Below is a small trained network, with its code and all its weights. Each question gives an input and a class and asks what happens when units are switched off, that is, made to give their printed mean instead of their output.

import numpy as np


def w(rows, s, z=0):
    codes = np.array(rows[::2]) - 128.0
    scale = np.full(codes.shape[1], s)
    scale[-1] = z or s
    return codes * scale


def f(y):
    return np.maximum(y, 0)


def log_softmax(a):
    a = a - a.max(-1, keepdims=True)
    return a - np.log(np.exp(a).sum(-1, keepdims=True))


def net(x, mask):
    res = np.array(x, float).reshape(1, 6) / 4 @ E
    y = f(res @ A[0][:, :-1].T + A[0][:, -1])
    res = res + np.where(mask, y, B[0][:, -1]) @ B[0][:, :-1]
    return log_softmax(res[-1] @ U[:, :-1].T + U[:, -1])


A, B = {}, {}
E = w([
[135,226,85],'x0',
[254,198,41],'x1',
[88,86,155],'x2',
[254,91,231],'x3',
[101,3,83],'x4',
[150,53,61],'x5',
],0.0065)
A[0] = w([
[112,160,132,90],'neuron 1',
[210,204,89,176],'neuron 2',
[214,94,123,149],'neuron 3',
[251,205,188,230],'neuron 4',
[118,198,83,197],'neuron 5',
[130,59,96,146],'neuron 6',
[118,88,128,166],'neuron 7',
[76,112,96,208],'neuron 8',
[87,164,112,78],'neuron 9',
[149,94,115,137],'neuron 10',
[159,66,141,174],'neuron 11',
[117,46,132,182],'neuron 12',
[183,107,206,147],'neuron 13',
[82,100,188,227],'neuron 14',
[135,114,58,175],'neuron 15',
[1,127,62,182],'neuron 16',
[162,172,130,149],'neuron 17',
[189,155,201,213],'neuron 18',
[104,146,207,176],'neuron 19',
[141,105,94,135],'neuron 20',
[115,91,179,252],'neuron 21',
],0.014,0.0043)
B[0] = w([
[131,121,132,141],'neuron 1',
[107,69,80,222],'neuron 2',
[174,81,100,185],'neuron 3',
[105,26,118,247],'neuron 4',
[73,100,84,196],'neuron 5',
[173,186,131,178],'neuron 6',
[150,158,150,165],'neuron 7',
[114,254,124,184],'neuron 8',
[120,130,119,152],'neuron 9',
[198,143,132,152],'neuron 10',
[184,132,153,180],'neuron 11',
[175,172,159,197],'neuron 12',
[113,86,136,193],'neuron 13',
[90,166,201,198],'neuron 14',
[139,151,86,176],'neuron 15',
[49,235,109,229],'neuron 16',
[105,50,94,170],'neuron 17',
[133,66,135,202],'neuron 18',
[128,105,160,176],'neuron 19',
[159,172,100,151],'neuron 20',
[156,151,204,196],'neuron 21',
],0.0094,0.013)
U = w([
[94,197,205,27],'0',
[83,214,76,184],'1',
[253,177,110,38],'2',
[133,131,205,251],'3',
[128,85,71,120],'4',
],0.011,0.0026)

Each question gives the input, the list of numbers given to net, and the class t.
The units are the neurons (one row each of A and B). Each row of codes is followed by its name. A weight is (code - 128) times the scale printed after its matrix; where a second scale follows, it is the last column's (A, B and U).
mask holds one flag per neuron, in row order. A switched-off neuron (its flag False) gives its mean, the last column of its row in B, instead of its output. The means were averaged over made-up inputs and are rounded, as every weight is.
A unit's drop is (log p(t) with every unit on - log p(t) with that unit switched off) / (log p(t) with every unit on - log p(t) with every unit switched off).
The circuit of an input: a set's keep is (log p(t) with only the set's units on - log p(t) with every unit switched off) / (log p(t) with every unit on - log p(t) with every unit switched off). Starting from the 12 units with the biggest drops (on a tie, the unit counted first), units are removed one at a time, each time the one whose removal leaves the highest keep (on an exact tie, the one counted first), for as long as the keep stays at least 0.8.
units of the circuit, in order: the units of the circuit, biggest drop first
drop when u is switched off: that unit's drop, to one decimal
input [-2,-1,-4,5,-2,7], class 2: units of the circuit, in order	(neuron 5; neuron 11; neuron 3)
input [-1,2,8,-5,8,8], class 1: units of the circuit, in order	(neuron 16)
input [-5,-7,-3,-7,5,4], class 0: units of the circuit, in order	(neuron 14; neuron 12)
input [-3,-5,7,3,5,-5], class 0: units of the circuit, in order	(neuron 14; neuron 4)
input [-4,-5,2,0,-1,-3], class 0: units of the circuit, in order	(neuron 4; neuron 14)
input [0,-2,4,3,8,-8], class 0: units of the circuit, in order	(neuron 4; neuron 14)
input [-5,2,2,-2,0,-1], class 0: units of the circuit, in order	(neuron 2; neuron 4)
input [-5,4,6,6,-3,7], class 2: units of the circuit, in order	(neuron 11; neuron 3)
input [-4,-8,4,3,2,8], class 0: drop when neuron 4 is switched off	0.1
input [-6,0,1,-5,2,-8], class 0: drop when neuron 14 is switched off	0.2
input [6,1,-8,-2,1,-8], class 4: drop when neuron 6 is switched off	0.0
